Below are the code and all the weights of a small trained network. Each question names an input and a class and asks about switching units off, where a switched-off unit gives its printed mean instead of its output.

import numpy as np


def w(rows, s, z=0):
    codes = np.array(rows[::2]) - 128.0
    scale = np.full(codes.shape[1], s)
    scale[-1] = z or s
    return codes * scale


def f(y):
    return np.maximum(y, 0)


def log_softmax(a):
    a = a - a.max(-1, keepdims=True)
    return a - np.log(np.exp(a).sum(-1, keepdims=True))


def net(x, mask):
    res = np.array(x, float).reshape(1, 4) / 4 @ E
    y = f(res @ A[0][:, :-1].T + A[0][:, -1])
    res = res + np.where(mask, y, B[0][:, -1]) @ B[0][:, :-1]
    return log_softmax(res[-1] @ U[:, :-1].T + U[:, -1])


A, B = {}, {}
E = w([
[107,5,199],'x0',
[215,104,175],'x1',
[128,128,128],'x2',
[140,94,25],'x3',
],0.012)
A[0] = w([
[41,172,178,182],'neuron 0',
[181,159,193,128],'neuron 1',
[203,208,208,146],'neuron 2',
[122,160,158,144],'neuron 3',
[52,84,110,124],'neuron 4',
[136,158,110,198],'neuron 5',
[8,190,197,191],'neuron 6',
[198,199,174,136],'neuron 7',
[174,146,186,91],'neuron 8',
[200,154,155,175],'neuron 9',
[75,94,56,126],'neuron 10',
[77,93,245,113],'neuron 11',
[240,79,75,49],'neuron 12',
[174,97,180,98],'neuron 13',
[106,175,92,157],'neuron 14',
[149,191,102,253],'neuron 15',
[138,176,162,150],'neuron 16',
[164,109,145,101],'neuron 17',
[127,174,101,171],'neuron 18',
[178,115,121,94],'neuron 19',
[157,207,68,214],'neuron 20',
[48,106,26,100],'neuron 21',
[120,66,173,148],'neuron 22',
[61,165,190,140],'neuron 23',
[214,91,89,67],'neuron 24',
[83,21,157,145],'neuron 25',
[215,101,110,75],'neuron 26',
[112,69,95,115],'neuron 27',
[81,112,89,133],'neuron 28',
],0.016,0.0053)
B[0] = w([
[121,215,79,204],'neuron 0',
[130,53,169,196],'neuron 1',
[55,45,100,226],'neuron 2',
[100,122,101,162],'neuron 3',
[134,99,51,188],'neuron 4',
[102,126,169,178],'neuron 5',
[103,249,47,231],'neuron 6',
[59,68,104,203],'neuron 7',
[143,89,192,182],'neuron 8',
[85,90,119,189],'neuron 9',
[148,49,126,202],'neuron 10',
[219,127,201,253],'neuron 11',
[106,247,70,187],'neuron 12',
[184,114,195,193],'neuron 13',
[137,133,190,198],'neuron 14',
[49,118,194,222],'neuron 15',
[89,106,108,173],'neuron 16',
[165,136,160,158],'neuron 17',
[126,135,182,192],'neuron 18',
[140,167,123,153],'neuron 19',
[103,141,253,251],'neuron 20',
[158,63,209,231],'neuron 21',
[214,143,154,217],'neuron 22',
[135,188,124,196],'neuron 23',
[120,211,81,173],'neuron 24',
[250,142,70,249],'neuron 25',
[137,202,110,172],'neuron 26',
[133,104,68,173],'neuron 27',
[146,80,139,177],'neuron 28',
],0.035,0.015)
U = w([
[73,247,155,198],'0',
[173,131,197,1],'1',
[179,220,92,251],'2',
[175,60,64,60],'3',
[85,84,122,101],'4',
],0.012,0.00097)

Each question gives the input, the list of numbers given to net, and the class t.
The units are the neurons (one row each of A and B). Each row of codes is followed by its name. A weight is (code - 128) times the scale printed after its matrix; where a second scale follows, it is the last column's (A, B and U).
mask holds one flag per neuron, in row order. A switched-off neuron (its flag False) gives its mean, the last column of its row in B, instead of its output. The means were averaged over made-up inputs and are rounded, as every weight is.
A unit's drop is (log p(t) with every unit on - log p(t) with that unit switched off) / (log p(t) with every unit on - log p(t) with every unit switched off).
top k neurons: the k neurons with the biggest drops, biggest first
drop of u: that unit's drop, to one decimal
input [-4,-2,-3,0], class 0: top neuron : [neuron 11]
input [0,5,1,-7], class 4: top 3 neurons : [neuron 2; neuron 7; neuron 25]
input [0,2,4,-1], class 4: top 3 neurons : [neuron 25; neuron 11; neuron 20]
input [0,7,-4,-7], class 4: top 2 neurons : [neuron 2; neuron 7]
input [-8,1,4,-1], class 4: top 4 neurons : [neuron 2; neuron 7; neuron 6; neuron 12]
input [0,7,1,-5], class 4: top 2 neurons : [neuron 2; neuron 7]
input [3,1,-5,7], class 2: top 3 neurons : [neuron 12; neuron 2; neuron 24]
input [0,7,6,-1], class 4: top 2 neurons : [neuron 2; neuron 25]
input [8,0,3,-7], class 2: top 2 neurons : [neuron 6; neuron 25]
input [-2,-1,5,-5], class 0: drop of neuron 24 : 0.0
input [-8,1,2,4], class 0: drop of neuron 11 : 0.4
input [1,-4,8,8], class 3: drop of neuron 27 : 0.2
input [1,1,8,7], class 2: drop of neuron 12 : 0.4
